Below is a small trained network, with its code and all its weights. Each question gives an input and a class and asks what happens when units are switched off, that is, made to give their printed mean instead of their output.

import numpy as np


def w(rows, s, z=0):
    codes = np.array(rows[::2]) - 128.0
    scale = np.full(codes.shape[1], s)
    scale[-1] = z or s
    return codes * scale


def f(y):
    return y / 2 * (1 + np.tanh(0.7978845608 * (y + 0.044715 * y**3)))


def log_softmax(a):
    a = a - a.max(-1, keepdims=True)
    return a - np.log(np.exp(a).sum(-1, keepdims=True))


def net(x, mask):
    res = np.array(x, float).reshape(1, 4) / 4 @ E
    y = f(res @ A[0][:, :-1].T + A[0][:, -1])
    res = res + np.where(mask, y, B[0][:, -1]) @ B[0][:, :-1]
    return log_softmax(res[-1] @ U[:, :-1].T + U[:, -1])


A, B = {}, {}
E = w([
[85,86,96,177,128,216,254,105,136],'x0',
[216,42,77,116,112,60,190,133,167],'x1',
[57,61,237,110,119,111,154,111,189],'x2',
[127,49,121,192,38,159,30,101,84],'x3',
],0.0081)
A[0] = w([
[130,59,104,167,119,160,47,122,143,97],'neuron 1',
[136,84,72,139,119,64,130,93,157,87],'neuron 2',
[108,120,80,139,122,196,148,151,175,79],'neuron 3',
[134,200,154,87,153,78,177,120,168,112],'neuron 4',
[86,106,94,209,118,155,196,156,159,103],'neuron 5',
[142,195,32,105,80,171,141,162,113,105],'neuron 6',
[121,144,124,158,110,104,143,137,156,254],'neuron 7',
[89,83,181,125,134,116,122,108,178,131],'neuron 8',
[172,39,94,113,101,82,190,133,146,119],'neuron 9',
[75,192,135,102,135,146,115,57,114,107],'neuron 10',
[120,86,227,111,157,110,140,140,145,168],'neuron 11',
[114,67,131,163,88,119,81,142,55,98],'neuron 12',
[14,254,194,146,129,232,58,150,111,97],'neuron 13',
[91,164,148,107,152,177,91,106,134,165],'neuron 14',
[47,102,220,144,153,88,141,102,136,89],'neuron 15',
[124,161,184,115,114,19,83,124,98,121],'neuron 16',
[54,103,184,97,81,105,150,165,145,101],'neuron 17',
[138,166,164,132,145,16,71,133,152,108],'neuron 18',
[149,55,128,178,115,159,83,140,77,134],'neuron 19',
[51,87,117,172,111,248,249,130,87,124],'neuron 20',
[114,187,127,105,169,99,200,150,136,102],'neuron 21',
[83,32,218,121,131,91,112,135,138,120],'neuron 22',
[197,78,120,108,116,65,152,117,142,95],'neuron 23',
[146,156,128,93,115,74,194,157,141,91],'neuron 24',
[135,52,110,167,64,179,42,101,132,130],'neuron 25',
[195,201,62,187,138,132,113,153,112,125],'neuron 26',
[121,82,91,156,125,228,163,103,142,116],'neuron 27',
[142,118,151,99,156,61,26,130,154,105],'neuron 28',
[148,167,53,148,141,151,122,139,73,82],'neuron 29',
[170,163,154,108,152,160,142,116,147,114],'neuron 30',
[113,158,125,122,110,49,100,140,105,116],'neuron 31',
[122,103,179,113,116,126,166,125,87,103],'neuron 32',
[205,39,98,118,130,29,141,137,153,120],'neuron 33',
[89,219,134,119,175,95,176,146,147,113],'neuron 34',
[163,217,155,102,178,85,189,115,136,124],'neuron 35',
[156,144,178,102,102,73,17,170,151,139],'neuron 36',
[130,75,135,160,76,156,62,112,122,112],'neuron 37',
[162,154,29,131,171,166,88,93,65,137],'neuron 38',
[77,182,133,127,131,132,128,116,91,93],'neuron 39',
[80,154,149,138,112,151,92,153,119,75],'neuron 40',
],0.0084,0.0091)
B[0] = w([
[108,118,160,127,133,89,132,143,126,176],'neuron 1',
[131,128,164,169,138,119,123,126,113,146],'neuron 2',
[137,139,184,130,141,115,114,115,123,141],'neuron 3',
[98,109,144,124,129,91,130,136,121,173],'neuron 4',
[149,146,173,116,151,127,126,109,119,178],'neuron 5',
[120,142,166,135,100,139,118,115,153,169],'neuron 6',
[123,126,3,84,120,157,129,137,128,226],'neuron 7',
[119,149,137,133,100,138,128,124,152,172],'neuron 8',
[154,121,128,182,137,142,103,140,109,194],'neuron 9',
[148,120,141,156,130,119,133,140,120,158],'neuron 10',
[112,143,97,126,96,146,131,131,155,192],'neuron 11',
[106,117,154,128,137,92,142,140,127,179],'neuron 12',
[170,98,111,214,147,132,117,151,107,255],'neuron 13',
[141,114,81,141,129,143,130,134,121,188],'neuron 14',
[126,151,188,160,99,137,120,119,150,174],'neuron 15',
[151,132,148,103,142,135,123,100,119,190],'neuron 16',
[116,149,170,145,107,141,118,126,141,161],'neuron 17',
[148,132,160,106,149,134,133,104,118,186],'neuron 18',
[107,116,125,116,128,101,138,146,125,193],'neuron 19',
[171,136,147,73,161,131,119,91,107,250],'neuron 20',
[100,114,160,115,130,87,125,136,121,169],'neuron 21',
[109,160,148,145,87,147,129,125,153,192],'neuron 22',
[150,127,159,174,140,137,122,134,118,168],'neuron 23',
[121,112,161,145,130,103,126,138,114,153],'neuron 24',
[90,114,119,105,135,84,141,152,127,226],'neuron 25',
[103,154,151,139,89,156,120,111,156,188],'neuron 26',
[137,137,159,103,157,121,127,113,119,190],'neuron 27',
[144,143,168,108,155,130,128,98,112,191],'neuron 28',
[127,144,191,157,103,127,116,114,148,160],'neuron 29',
[123,121,138,128,126,116,136,136,129,133],'neuron 30',
[138,129,143,117,135,138,132,109,133,155],'neuron 31',
[125,133,149,139,120,129,122,113,128,131],'neuron 32',
[155,115,117,196,143,143,119,144,112,205],'neuron 33',
[106,110,146,120,129,87,130,144,120,176],'neuron 34',
[95,108,126,110,128,92,145,145,131,186],'neuron 35',
[149,137,128,78,156,147,137,105,116,225],'neuron 36',
[106,110,134,119,131,91,145,142,134,191],'neuron 37',
[115,154,145,134,90,158,140,123,165,199],'neuron 38',
[139,118,155,155,130,122,125,134,126,144],'neuron 39',
[147,132,167,160,135,106,126,135,123,146],'neuron 40',
],0.031,0.01)
U = w([
[191,159,178,34,209,136,121,31,117,108],'0',
[189,96,128,230,163,135,99,164,114,92],'1',
[45,90,160,81,141,30,155,169,153,105],'2',
[96,198,176,132,45,169,114,89,240,105],'3',
[133,133,11,60,135,170,130,116,158,253],'4',
],0.011,0.003)

Each question gives the input, the list of numbers given to net, and the class t.
The units are the neurons (one row each of A and B). Each row of codes is followed by its name. A weight is (code - 128) times the scale printed after its matrix; where a second scale follows, it is the last column's (A, B and U).
mask holds one flag per neuron, in row order. A switched-off neuron (its flag False) gives its mean, the last column of its row in B, instead of its output. The means were averaged over made-up inputs and are rounded, as every weight is.
A unit's drop is (log p(t) with every unit on - log p(t) with that unit switched off) / (log p(t) with every unit on - log p(t) with every unit switched off).
The circuit of an input: a set's keep is (log p(t) with only the set's units on - log p(t) with every unit switched off) / (log p(t) with every unit on - log p(t) with every unit switched off). Starting from the 12 units with the biggest drops (on a tie, the unit counted first), units are removed one at a time, each time the one whose removal leaves the highest keep (on an exact tie, the one counted first), for as long as the keep stays at least 0.8.
circuit, biggest first: the units of the circuit, biggest drop first
top k neurons: the k neurons with the biggest drops, biggest first
drop of u: that unit's drop, to one decimal
input [5,-8,-3,0], class 1: circuit, biggest first => [neuron 13]
input [-7,-8,-3,2], class 1: top 2 neurons => [neuron 13; neuron 20]
input [2,7,-3,-7], class 1: top 2 neurons => [neuron 33; neuron 9]
input [-7,-3,-8,-4], class 3: top 2 neurons => [neuron 26; neuron 38]
input [-6,1,7,5], class 3: top 3 neurons => [neuron 22; neuron 20; neuron 11]
input [-7,-2,-8,-5], class 3: top 4 neurons => [neuron 26; neuron 38; neuron 20; neuron 6]
input [-1,-7,7,8], class 2: top 2 neurons => [neuron 25; neuron 37]
input [5,-6,0,-7], class 2: top 3 neurons => [neuron 34; neuron 21; neuron 35]
input [-4,4,2,5], class 2: top 2 neurons => [neuron 20; neuron 13]
input [-7,-8,-4,-2], class 1: top 2 neurons => [neuron 13; neuron 20]
input [8,-6,3,8], class 0: top 3 neurons => [neuron 20; neuron 27; neuron 5]
input [-6,-1,-8,3], class 3: top 2 neurons => [neuron 38; neuron 26]
input [0,-4,-4,5], class 2: top 2 neurons => [neuron 25; neuron 33]
input [5,0,-6,5], class 3: circuit, biggest first => [neuron 38]
input [2,-3,3,0], class 4: top 2 neurons => [neuron 33; neuron 9]
input [2,7,-2,0], class 1: drop of neuron 16 => 0.0
input [3,-2,-2,-2], class 4: drop of neuron 16 => 0.1
input [-2,4,0,-5], class 2: drop of neuron 35 => 0.3
